Here is a tiny trained network, its code and every weight. The questions are about switching its units off for an input and a target symbol, where a switched-off unit gives its printed mean instead of its output.

import numpy as np


def w(rows, s, z=0):
    codes = np.array(rows[::2]) - 128.0
    scale = np.full(codes.shape[1], s)
    scale[-1] = z or s
    return codes * scale


def norm(h):
    return h / np.sqrt((h * h).mean(-1, keepdims=True) + 1e-5)


def f(y):
    return np.maximum(y, 0)


def softmax(a):
    e = np.exp(a - a.max(-1, keepdims=True))
    return e / e.sum(-1, keepdims=True)


def log_softmax(a):
    a = a - a.max(-1, keepdims=True)
    return a - np.log(np.exp(a).sum(-1, keepdims=True))


def net(x, mask):
    ids = ['ΓΨεησω'.index(c) for c in x.split()]
    T = len(ids)
    res = E[ids] + P[:T]
    u = 0
    for l in range(2):
        q, k, v = (norm(res) @ M[l].T for M in (Q, K, V))
        z = softmax(np.where(np.tri(T) > 0, q @ k.T / 2**0.5, -1e9)) @ v
        res = res + np.where(mask[u], z, O[l][:, -1]) @ O[l][:, :-1]
        u += 1
        y = f(norm(res) @ A[l][:, :-1].T + A[l][:, -1])
        res = res + np.where(mask[u : u + 4], y, B[l][:, -1]) @ B[l][:, :-1]
        u += 4
    return log_softmax(norm(res)[-1] @ U[:, :-1].T + U[:, -1])


Q, K, V, O, A, B = {}, {}, {}, {}, {}, {}
E = w([
[99,126,138],'Γ',
[21,9,70],'Ψ',
[138,154,136],'ε',
[62,77,154],'η',
[82,252,184],'σ',
[89,204,77],'ω',
],0.0025)
P = w([
[165,122,100],'0',
[109,97,255],'1',
[87,152,192],'2',
[156,214,89],'3',
[136,89,223],'4',
[88,137,180],'5',
[117,212,89],'6',
[152,80,215],'7',
[94,110,136],'8',
[83,228,108],'9',
],0.0034)
Q[0] = w([
[155,231,22],'0.h0',
[121,253,57],'0.h0',
],0.0037)
K[0] = w([
[35,163,254],'0.h0',
[4,156,181],'0.h0',
],0.0038)
V[0] = w([
[255,199,65],'0.h0',
[204,62,18],'0.h0',
],0.003)
O[0] = w([
[192,124,4,5],'0.h0',
[237,95,137,108],'0.h0',
],0.0037,0.0022)
A[0] = w([
[87,138,178,59],'0.n0',
[171,25,130,149],'0.n1',
[141,253,129,187],'0.n2',
[158,230,114,254],'0.n3',
],0.0042,0.0016)
B[0] = w([
[94,75,153,252],'0.n0',
[191,195,98,243],'0.n1',
[198,116,63,237],'0.n2',
[254,114,55,223],'0.n3',
],0.0045,0.0015)
Q[1] = w([
[92,254,126],'1.h0',
[28,161,97],'1.h0',
],0.0037)
K[1] = w([
[174,255,115],'1.h0',
[125,186,71],'1.h0',
],0.0035)
V[1] = w([
[70,101,4],'1.h0',
[129,222,187],'1.h0',
],0.0026)
O[1] = w([
[203,82,194,30],'1.h0',
[5,254,144,4],'1.h0',
],0.0029,0.00032)
A[1] = w([
[116,198,235,100],'1.n0',
[220,135,175,249],'1.n1',
[32,221,2,225],'1.n2',
[198,27,136,206],'1.n3',
],0.0036,0.0013)
B[1] = w([
[99,49,44,191],'1.n0',
[162,105,38,188],'1.n1',
[231,219,200,254],'1.n2',
[142,252,47,201],'1.n3',
],0.0035,0.0026)
U = w([
[254,194,21,235],'Γ',
[190,235,176,190],'Ψ',
[47,229,231,229],'ε',
[28,31,122,7],'η',
[49,20,242,149],'σ',
[107,39,34,4],'ω',
],0.0046,0.0041)

Each question gives the input, a string of symbols that net reads in full, and the target symbol t.
The units are the heads (2 rows each of Q, K, V and O) and the neurons (one row each of A and B). Each row of codes is followed by its name. A weight is (code - 128) times the scale printed after its matrix; where a second scale follows, it is the last column's (O, A, B and U).
mask holds one flag per unit, layer by layer, with each layer's heads first. A switched-off unit (its flag False) gives its mean, the last column of its rows in O or B, instead of its output. The means were averaged over made-up inputs and are rounded, as every weight is.
A unit's drop is (log p(t) with every unit on - log p(t) with that unit switched off) / (log p(t) with every unit on - log p(t) with every unit switched off).
The circuit of an input: a set's keep is (log p(t) with only the set's units on - log p(t) with every unit switched off) / (log p(t) with every unit on - log p(t) with every unit switched off). Starting from all 10 units, units are removed one at a time, each time the one whose removal leaves the highest keep (on an exact tie, the one counted first), for as long as the keep stays at least 0.8.
units of the circuit, in order: the units of the circuit, biggest drop first
unit that matters most: the unit with the biggest drop
top k neurons: the k neurons with the biggest drops, biggest first
k most important neurons of layer l: the k neurons of layer l with the biggest drops, biggest first
drop of u: that unit's drop, to one decimal
input Γ Ψ Γ η ε, target Γ: units of the circuit, in order -> [0.h0 1.n1]
input Γ σ Ψ η Ψ Ψ Ψ Γ, target Γ: 3 most important neurons of layer 1 -> [1.n3 1.n1 1.n2]
input Ψ η Ψ η ε, target σ: 2 most important neurons of layer 1 -> [1.n2 1.n0]
input Ψ η η ε σ ω σ σ, target σ: unit that matters most -> 1.n3
input Ψ Ψ Γ Ψ σ, target σ: top 2 neurons -> [1.n0 1.n2]
input Ψ Ψ ω Ψ ω, target σ: 2 most important neurons of layer 0 -> [0.n1 0.n0]
input Γ Ψ Ψ Ψ Ψ Ψ σ η, target Γ: top 3 neurons -> [1.n3 0.n1 1.n1]
input Γ η η Γ η Γ Γ η, target Γ: top 2 neurons -> [1.n3 0.n1]
input Γ Γ ω Ψ Ψ Ψ Ψ, target ε: 2 most important neurons of layer 1 -> [1.n2 1.n3]
input Γ σ η Ψ ω Ψ Ψ Γ, target Γ: drop of 1.n3 -> 0.1
input Ψ Ψ Ψ Ψ, target ε: drop of 1.n3 -> 0.0
input Γ Γ Ψ Ψ Ψ η η Ψ, target Γ: drop of 1.n3 -> 0.4
input Ψ Γ η σ ω, target σ: drop of 0.h0 -> 0.1
input Γ Ψ Ψ ε ε, target Γ: top neuron -> [1.n1]
